In the rows, zero is written as 128.
Each row of numbers stands for one node and depends on some of the facts below. Use the named rows to name the rest.

Named rows:
k_76: [184 150 115 158 132 114 150 140 146 157 124 121 144 118 119 121 157 113
 126 154 166 131 118 136 131 148 151 140 119 121 130 171 192 128 122 127
 129 141 146 123 113 123 142 118 142 116 136 161 140]
k_115: [142 138 140 117 156 124 137 132 111 127 120 125 134 128 137 117 135 120
 124 135 172 127 134 115 119 139 132  91 119 118 117 138 131 122 125 133
 124 133 134 124 129 126 135 119 134 124 130 142 134]
k_939: [ 99 123 148 163 127 111 141 136 126 119 161 131 159 135 160 135 139 114
 103 101 132 124 149 120 140 134 133  93 125 146 130 156 156 119 147 139
 142 138 132 143 125 131 117 150 117  73 129 120 172]
k_65: [146 141 124 134 168 122 101 148  83 142 152 108 131 119 117 124 116 150
 139 164 233 126 136 119 129 141 127 170 145  88 101 147 115 131 117 125
 128 146 140  89 133 118 143 125 145 135 115 154 110]
k_961: [138 128 124 188 105 123 110 129 145 140 171 126 146 125 104 146 142 144
 130 107  86 138 135 156 140 131 136 174 134 154 142 146 172 127 126 127
 138 125 113 133 121 136 134 130 126 104 130 122 145]
k_547: [137 123 131 113 126 124 139 118 129 127 111 135 121 134 113 121 128 119
 128 118 120 131 129 128 117 121 129 139 123 140 130 117 113 125 133 131
 125 124 139 138 129 131 130 114 131 150 137 118 121]
k_74: [121 122 131 177 123 120 101 125 127 123 172 127 142 130 116 145 127 147
 132  98  98 143 141 144 136 126 121 149 137 145 131 130 137 125 127 129
 136 125 109 134 131 138 131 124 119 106 124 113 145]
k_847: [123 121 134 174 124 121 107 125 126 121 175 129 146 130 116 144 125 149
 131 100  93 143 141 143 135 127 122 142 139 143 131 132 141 125 127 129
 136 123 108 132 128 137 130 126 128 103 123 113 142]
k_793: [127 124 123 109 111 134 137 131 131 132  97 128 117 125 120 125 124 132
 136 132  97 129 117 138 125 125 119 136 127 126 134 115 123 138 123 126
 131 119 127 123 122 128 127 125 129 145 124 133 110]
k_544: [107 118 123 187 107 129 104 132 151 130 155 119 135 126 129 144 131 155
 134 128  85 131 135 137 137 123 119 164 146 144 136 131 131 135 128 131
 145 123 119 138 126 132 118 150 128  99 113 116 143]
k_728: [111 130 132  90 137 141 117 122 106 128 128 139 107 134 119 121 121 134
 127 117 133 108 126 102 120 126 134 110 121 133 132 108 108 120 126 129
 115 122 112 130 126 126 129 128 128 149 138 123 120]
k_130: [132 124 112 120 108 118 146 122 137 104 115 142 135 111 137 131 119 113
 134 143 159 130 105 174 124 115 128 188 121 105 132 112 119 131 128 105
 137 131 131 108 147 124 106 135 133 143 139 119 112]
k_502: [176 144 107 148  95 125 153 135 167 165 113 129 124 118  96 126 165 107
 125 145 109 113 108 123 126 136 162 194 115 147 150 156 203 125 122 120
 127 132 143 131 107 127 140 128 135 133 145 143 134]
k_240: [ 93 138 130  80 156 153  95 123  82 123 144 143  99 131 136 123 108 153
 125 115 159  96 128  81 119 131 135  91 124 118 125  97  90 122 119 130
 106 122  91 116 130 125 126 132 132 141 137 129 118]
k_622: [139 128 106 108 128 130 147 109 145 111 110 139 133 128 149 126 122 123
 131 137 115 137 116 125 111 120 134 131 129 128 138 130 121 132 127 115
 123 122 124 133 140 133 120 105 128 146 140 121 134]
k_524: [ 91 115 143 162 116 127 119 127 123 125 165 137 138 138 125 139 132 125
 114  88  96 118 144 120 139 122 129 138 130 160 138 128 141 122 143 138
 136 129 121 139 119 135 123 149 116  96 129 105 154]
k_800: [144 128 127 109 129 129 125 119 129 127 118 131 115 130 108 124 128 129
 134 125 115 130 125 127 118 125 129 139 127 135 129 113 123 126 125 124
 121 122 127 133 129 132 135 108 136 144 135 124 117]
k_446: [129 126 135 109 111 129 161 130 145 141 110 137 111 133 119 117 146  97
 115 118 112 103 125 103 119 125 146 148 110 156 140 128 145 119 139 134
 122 132 152 147 114 126 126 141 130 128 143 122 132]
k_345: [116 120 121 176 115 123 116 117 138 113 165 133 156 129 144 148 125 143
 125 109  89 144 133 146 133 122 126 132 141 145 142 134 150 128 130 125
 141 122 106 140 132 140 117 126 123 104 128 113 153]
k_673: [132 126 130 107 116 135 130 122 147 129 109 124 111 116 119 130 134 135
 137 151 126 130 126 130 137 121 128 160 139 126 131 110 103 138 129 116
 115 126 136 141 121 124 130 135 120 171 124 119 124]
k_303: [122 132 123  94 135 141 121 120 117 126 128 139 108 131 116 123 119 133
 129 118 124 114 125 112 117 125 134 136 122 133 134 108 115 123 123 127
 117 121 114 132 129 128 128 120 131 144 139 122 117]

How the nodes are related:
k_726 | plavus k_62
k_362 | plavus k_258
k_529 | plavus k_299
k_589 | plotreni k_583
k_830 | plavus k_278 | plotreni k_472,k_606,k_108,k_622
k_758 | plavus k_382,k_830 | plotreni k_913,k_859,k_606,k_432
k_832 | plavus k_729
k_673 | plavus k_382,k_6
k_739 | plavus k_665 | plotreni k_965,k_926,k_827,k_511
k_768 | plavus k_330
k_793 | plavus k_332
k_54 | plavus k_729 | plotreni k_332,k_528,k_363,k_728,k_524
k_606 | plavus k_290
k_115 | plotreni k_474,k_136,k_800,k_768
k_72 | plotreni k_913,k_317,k_583,k_586
k_653 | plavus k_55,k_428,k_793
k_564 | plavus k_832
k_76 | plotreni k_343
k_802 | plavus k_55
k_553 | plavus k_278,k_832,k_544 | plotreni k_127,k_564,k_382,k_827,k_172
k_275 | plavus k_382,k_6
k_363 | plavus k_529,k_724
k_428 | plavus k_729
k_953 | plotreni k_317,k_428,k_121
k_583 | plavus k_665
k_108 | plavus k_290,k_133,k_729
k_499 | plotreni k_127,k_802,k_210,k_409
k_65 | plavus k_474,k_382,k_827,k_130,k_724 | plotreni k_521,k_827,k_888,k_753
k_884 | plavus k_332,k_832,k_62
k_317 | plavus k_544,k_327
k_210 | plavus k_278,k_65,k_172
k_665 | plavus k_62 | plotreni k_136,k_965,k_36
k_278 | plavus k_729
k_956 | plavus k_6,k_726
k_136 | plavus k_275
k_341 | plavus k_210,k_975 | plotreni k_20,k_701,k_24,k_622,k_130
k_6 | plotreni k_56,k_104,k_945,k_770
k_299 | plavus k_136
k_724 | plavus k_382,k_729,k_130 | plotreni k_74,k_913,k_847,k_888,k_511
k_258 | plavus k_956,k_80,k_827 | plotreni k_907,k_446
k_290 | plavus k_62,k_341
k_821 | plotreni k_432,k_561
k_130 | plavus k_62
k_221 | plotreni k_332,k_446,k_502,k_818
k_687 | plotreni k_456,k_24,k_133
k_685 | plavus k_290,k_327,k_553 | plotreni k_332,k_240,k_303,k_68
k_913 | plavus k_327,k_729
k_753 | plavus k_768,k_130
k_7 | plotreni k_904,k_701,k_317,k_714,k_547,k_637
k_588 | plotreni k_529,k_428
k_306 | plavus k_724 | plotreni k_904,k_446,k_363,k_586,k_524,k_132,k_121
k_644 | plotreni k_382,k_961,k_502,k_343
k_677 | plavus k_330 | plotreni k_290,k_240,k_728,k_172
k_544 | plavus k_446,k_275
k_80 | plavus k_6
k_939 | plotreni k_474,k_472,k_907,k_547,k_372,k_524,k_413
k_262 | plotreni k_365,k_502
k_504 | plavus k_332 | plotreni k_345,k_278,k_859,k_606,k_130
k_944 | plotreni k_240,k_945,k_738
k_975 | plavus k_130 | plotreni k_332,k_671
k_827 | plavus k_278,k_275,k_130,k_724
k_172 | plavus k_913
k_511 | plavus k_975,k_729,k_130
k_907 | plavus k_830
k_671 | plavus k_768

Name these rows:
No name comes twice in this set of rows, the named rows included.
[ 69 143 134  77 147 156 123 146  98 134 122 136  97 125 175 112 119 136
 107 143 166  60 119  61 129 141 140  56 115 103 127 115 109 123 126 141
 115 133 104 115 120 111 112 175 124  98 128 147 129] | k_685
[199 157 112 176 114 116 155 148 164 173 123 119 144 116 109 122 171 110
 123 156 159 124 113 127 131 153 163 171 112 124 136 181 221 124 118 123
 131 142 152 114 104 121 149 126 140 113 141 170 150] | k_644
[170 137 115 222  91 112 121 139 166 159 170 119 161 119  94 149 160 136
 129 124  88 142 127 169 147 140 148 200 133 152 148 173 215 128 121 122
 139 128 123 130 109 134 141 125 130  94 131 140 159] | k_343
[116 131 144 113 120 125 171 146 140 137 104 124 125 123 153 115 150  99
 112 151 154 102 127  97 134 133 141 116 120 128 129 145 144 131 145 137
 129 141 165 136 109 117 124 162 119 116 127 137 140] | k_258
[152 135 114 139 143 133  81 140 101 144 147 110 111 119  86 127 117 158
 152 163 179 130 127 135 128 132 122 211 145 105 110 130 112 133 109 124
 124 138 136  99 132 122 141 119 152 142 115 142  89] | k_827
[ 96 143 136  88 175 144 107 131  73 121 142 136 115 131 157 117 111 148
 116 126 202  99 131  81 122 142 135  47 119 100 118 120  99 120 121 134
 110 136  96 113 132 119 128 137 132 120 133 148 132] | k_944
[ 79 142 136  83 159 153 119 148  74 137 135 131 116 126 159 115 108 153
 120 127 195  96 129  83 132 142 128  40 125  93 120 121 109 134 121 136
 117 128 102  89 114 117 128 147 121 133 124 162 121] | k_677

The same nodes again, as new rows of numbers:
Known rows:
k_80: [154 144 133 129 126 132 118 124 130 132 137 124 118 123 144 131 136 150
 151 124 126 127 145 133 112 134 127]
k_258: [146 156 144 128 138 128 124 128 130 150 116 124 129 125 160 139 139 116
  95 131 119 127 139 132  94 178 128]
k_6: [155 156 135 131 135 119 107 123 142 114 127 121 128 120 126 139 126 125
 142 121 130 127 117 137 167 150 129]
k_275: [168 139 132 133 124 129 137 130 126 117 134 121 119 133 133 119 134 145
 151 137 124 131 141 138 124 146 132]
k_382: [144 138 125 126 125 125 127 135 125 126 140 116 129 127 102 139 132 132
 137 133 130 127 130 130 141 112 128]
k_544: [139 119 130 134 123 131 140 130 123 124 129 130 119 140 134 121 126 137
 134 135 125 134 142 143 132 133 130]
k_724: [133 135 122 127 130 130 137 134 143  98 119 115 151 132 107 114 144 122
 112 147 128 118 130 108 108 247 131]
k_363: [127 130 133 130 125 134 142 126 124 124 127 124 122 133 133 117 134 129
 131 134 123 127 135 131 104 130 132]
k_758: [142 117 133 121 137 118 141 132 138 106 118 135 140 143 139 107 127 142
 108 121 127 118 119 135 128 252 116]
k_130: [141  97 121 120 128 131 114 127 123  96 137 137 127 138 145 128 135 120
 131 129 125 114 125 125  79 126 130]
k_74: [120 125 124 125 125 126 133 130 126 133 132 127 131 125 128 123 127 135
 143 129 131 126 125 120 139 111 128]
k_432: [127 120 125 121 127 124 137 131 127 130 130 125 132 136 128 112 126 141
 140 120 131 123 118 122 134 132 123]
k_830: [136 106 135 128 138 117 132 129 133 130 116 129 132 136 146 158 121 131
  86 121 126 112 113 166 117 218 121]
k_306: [131 155 140 130 134 128 139 125 129 125 115 135 138 121 149 117 136 102
  93 141 115 133 131 132  94 173 131]
k_290: [122  99 127 127 124 136 104 123 127 118 135 143 120 134 157 133 129 124
 142 126 127 125 144 131 122 116 129]
k_832: [122 104 123 135 122 139 121 127 134 138 127 125 120 122 106 110 136 140
 119 122 126 142 119 130  93 138 130]
k_7: [134 151 126 132 138 118 129 124 131 121 119 149 145 111 134 127 118 112
 101 131 125 135 115 137 134 134 129]
k_547: [128 130 125 127 127 125 136 128 122 137 128 127 130 119 137 130 125 129
 131 129 128 127 120 129 124  96 130]
k_345: [129 123 126 124 127 124 135 129 125 132 133 129 126 128 127 122 125 135
 138 124 129 127 116 127 126 115 126]
k_409: [125 125 124 127 126 127 131 129 125 135 132 128 129 126 126 129 127 131
 139 128 130 126 125 124 141  98 129]
k_588: [131 150 126 133 135 119 120 123 133 111 123 146 144 113 120 135 118 111
 107 132 126 135 117 139 145 131 128]

Name these rows:
No name comes twice in this set of rows, the named rows included.
[139 116 131 128 141 118 119 124 131 112 120 134 129 135 133 159 118 119
  91 121 128 119 117 150 104 172 126] | k_341
[133 132 131 122 136 119 130 132 136 120 119 132 138 134 131 117 126 124
 114 121 131 125 111 123 153 174 121] | k_821
[111 139 130 129 132 137 138 118 124 127 128 123 110 134 116 143 126 140
 119 123 132 121 155 111  77 116 127] | k_768
[104 135 145 124 123 134 133 128 126 141 124 122 113 138 140 101 136 119
 148 119 126 127 124 121 149  99 125] | k_332
[111 126 135 128 124 128 124 123 131 116 130 121 118 132 114 130 126 125
 163 123 132 123 112 133 163  85 130] | k_240
[142 110 132 124 142 120 129 129 135 111 115 135 123 148 136 119 120 134
 100 111 131 124 117 129 115 203 120] | k_504
[123 156 150 123 133 126 121 137 130 150 119 115 130 138 129 118 142  94
 104 123 121 136 120 123 146 137 122] | k_221
[122 133 126 136 124 131 139 123 125 116 132 150 135 119 135 115 121 133
 123 137 122 137 140 141 111 126 126] | k_317
[112 114 130 132 123 133 134 126 125 133 133 121 130 131 127 153 127 135
 126 135 125 115 139 150 118 143 126] | k_210
[138 103 127 124 130 127 132 128 126 123 129 137 120 140 143 117 126 147
 125 115 128 122 125 134 104 153 123] | k_606
[126 159 126 134 136 119 128 121 132 108 123 156 153 107 131 121 118 109
 105 138 123 142 122 138 137 129 127] | k_953
[140 144 131 127 141 117 130 129 127 149 109 129 131 117 156 137 124 110
  95 129 126 126 112 129 118 143 133] | k_939

Now the same nodes, written a new way:
Named rows:
k_409: [106 193  76 113 160  88 171 130  57 100 202 174 137 125 155 129 148 103
 178 155  98 120 154 103 142 159  80 189  56  62 205 132  77 140 163  93
 212 152 150 116 129]
k_859: [114 116 126 125 149 115 153 135 103 115 142 105  97 128 134 125 149 101
 114  97 163 124 144 101 111 123 130 118 127 140 118 105 121 144 125 112
  97 121 129 107 128]
k_303: [150 152 148 124 128 156 114 118 121 128 116 108 144 126  92 147 119 119
 134 153 119  97 122 172 118 139 151 119 124 129 139 126 147 108 116 119
 149 150 136 120 118]
k_54: [140 110 126 141  94 146  70 118 156 149 105 160 171 120 118 139 108 158
 139 105 106 173 130 141 157 146  90  94 128 137 124 135 125 110 135 165
 123 111 130 142 141]
k_738: [161 132 169 129 145 165 102 104  94 170  84 113 125 135  85 144 141  84
 162 152 147 106  95 166 100 137 166 125 105 127 143 163 141 115 112 104
 147 166 173 133 101]
k_961: [130 158 132 102 108 145 123 128 134  92 128 128 158 133 101 149 116 151
 126 164  88  97 176 169 132 151 121 152 107 102 136 115 159 106 130 126
 164 147 111 115 125]
k_547: [129 147 134 130 140 129 143 125 121 120 142  99 120 121 116 134 127 120
 107 129 132 110 127 132 125 124 142 100 140 149 130 102 134 123 116 122
 113 126 116 112 134]
k_362: [129 118 126 134 125 124 126 134 139 138 121 139 130 127 131 124 124 137
 129 126 128 133 127 126 134 129 122 134 132 125 122 134 125 133 125 135
 129 121 127 135 126]
k_701: [127 132 131 127 145 124 143 141 108 113 138 105 113 124 113 133 133 111
 103 105 154 111 147 126 113 127 130 111 138 148 123  87 130 135 119 115
 103 124 129 106 129]
k_499: [103 136  76 110 121  89 149 140  85 118 180 206 163 141 167 121 133 140
 186 144 105 157 136 103 166 173  64 198  70  42 178 160  74 145 152 112
 197 121 168 155 150]
k_821: [ 99  59 120 125 118 101 142 145 114 147 134 151 120 145 165 111 140 127
 128  74 172 169 103  84 138 135 107 134 138 115  97 142 104 157 123 130
  81  85 161 152 152]
k_413: [127 149 136 131 135 136 142 115 128 111 136  96 119 125 121 135 127 119
 109 134 126 108 132 134 120 120 148 102 137 144 125 110 140 120 120 125
 114 132 107 116 130]
k_365: [134 153 135 105 105 150 113 133 145  89 118 119 168 127  90 152 106 161
 116 162  94  91 178 186 137 153 122 144 115 114 128 100 168  98 126 128
 160 148 110 115 128]
k_133: [126  71 132  79 150 130 143 166  87 103 104 109  93 136  95 139 152 100
  92  57 205 105 226 125  83 143  94 160 117 146  87  69 160 162 126  96
  67 121 147  74 111]
k_330: [114 112 132 129 130 136 138 135 147 150 131 157 139 143 147 139 128 136
 116 132 136 115 134 127 126 141 141 117 124 126 124 147 127 136 121 128
 120 126 141 136 113]
k_332: [141 154 137 124 129 148 128 130 136 124 116 120 142 128  97 140 107 124
 116 151 115  98 144 168 122 135 146 110 132 132 138 118 136 110 109 124
 139 148 128 118 115]
k_956: [142 114 107 148 134 117 111 129 159 134 111 140 119 121 141 118 144 125
 118 123 137 115 112 130 154 115 104 124 116 113 130 128 139 149 126 155
 152 101 107 136 139]
k_278: [130 129 121 133 146 120 115 126  98 122 128 116  96 100 109 124 128 109
 126  65 136 168 171  90 105 119  94 115 124 178 114 101 105 143 151 120
  84 128 115  83 108]
k_729: [122 124 128 128 114 142  97 103 129 128 124 134 141 123 125 144 129 123
 142 102 118 164 137 122 140 145  99  96 108 135 127 133 123 118 144 147
 120 124 125 125 134]
k_884: [144 120 109 119 122 116 121 134 151 124 108 149 118 131 131 115 110 126
 131 139 130 143 148 130 126 114 124 124 148 120 140 130 117 129 121 143
 119 131 129 122 138]
k_953: [137 113 125 154 113 110 129 147 130 151 157 146 164 125 128 124 106 154
 117 109 130 146  76 145 163 135 125  83 167 130 135 115  92 124 102 146
 118  83 148 160 163]

Which node is each row?
No name comes twice in this set of rows, the named rows included.
[102 102 135 123 101 105 116 130 147 139 152 142 135 142 195 106 151 176
 159 133 110 169  85  83 138 117 118 193 128 115 109 160 147 136 181 129
 142 119 118 166 139] | k_65
[131 154 134 107 113 146 122 130 138  96 125 122 155 128  94 149 110 148
 120 159 100 101 166 172 132 146 122 137 115 117 132 111 160 105 123 127
 157 147 109 116 124] | k_502
[121 171 105 121 138 124 134 118 124 105 139 148 128 115 130 125 122 124
 148 152  97 125 161 117 131 128 109 156  98 104 155 137 116 125 144 119
 165 154 115 111 113] | k_564
[130 128 122 131 147 127 125 129 125 119 127 120 101 115 125 131 134 105
 115  90 145 139 171 107 107 117 112 101 131 161 123  98 121 137 138 133
  93 123 113  94 121] | k_108
[167 158 117 117 133 128 118 124 142 118 102 131 112 127 108 125 115 108
 143 170 122 124 149 162 111 105 135 130 146 121 182 121 131 107 129 139
 145 164 132 110 130] | k_290
[126  78 120 129 104 112 124 154 119 139 115 136 125 115 113  96  91 163
 120  84 132 170 127 106 131 120 104 167 160 143  79 128 106 149 119 121
  89  94 142 128 127] | k_830
[150 140 117 185 131  92 137 153 115 167 193 151 182 106 128 122  96 154
 112 110 127 141  35 153 183 137 129  40 189 142 175  94  60 121  86 149
 126  65 155 171 177] | k_588
[143 121 115 110 116 113 127 131 142 107 116 130 117 142 137 122 123 121
 134 139 140 143 134 135 130 111 125 130 154 106 155 119 125 114 122 146
 119 130 140 129 159] | k_62
[141 148 111 146 150 105 142 133 130 125 150 120 113 113 132 121 118 116
 114 128 132 124 119 124 128 104 139  93 159 148 150 102 106 129 117 135
 119 122 116 116 136] | k_583
[134 120 117 137 123 120 122 140 132 136 116 135 128 110 117 105 107 144
 124 124 117 128 115 122 138 121 117 154 136 129 108 135 115 141 117 122
 139 115 121 134 115] | k_544
[143 153 138 139 138 127 123 136 129 132 147 109 136 112 110 136 123 140
 117 136 113 107 124 146 120 121 143 118 143 161 141  97 139 119 133 122
 136 138 110 118 116] | k_363
[139 102 135 142 104 118 108 154 146 152 138 139 162 127 130 124 112 174
 124 114 119 148  95 138 146 136 120 127 161 142 121 114 129 125 133 143
 123 102 134 151 143] | k_306

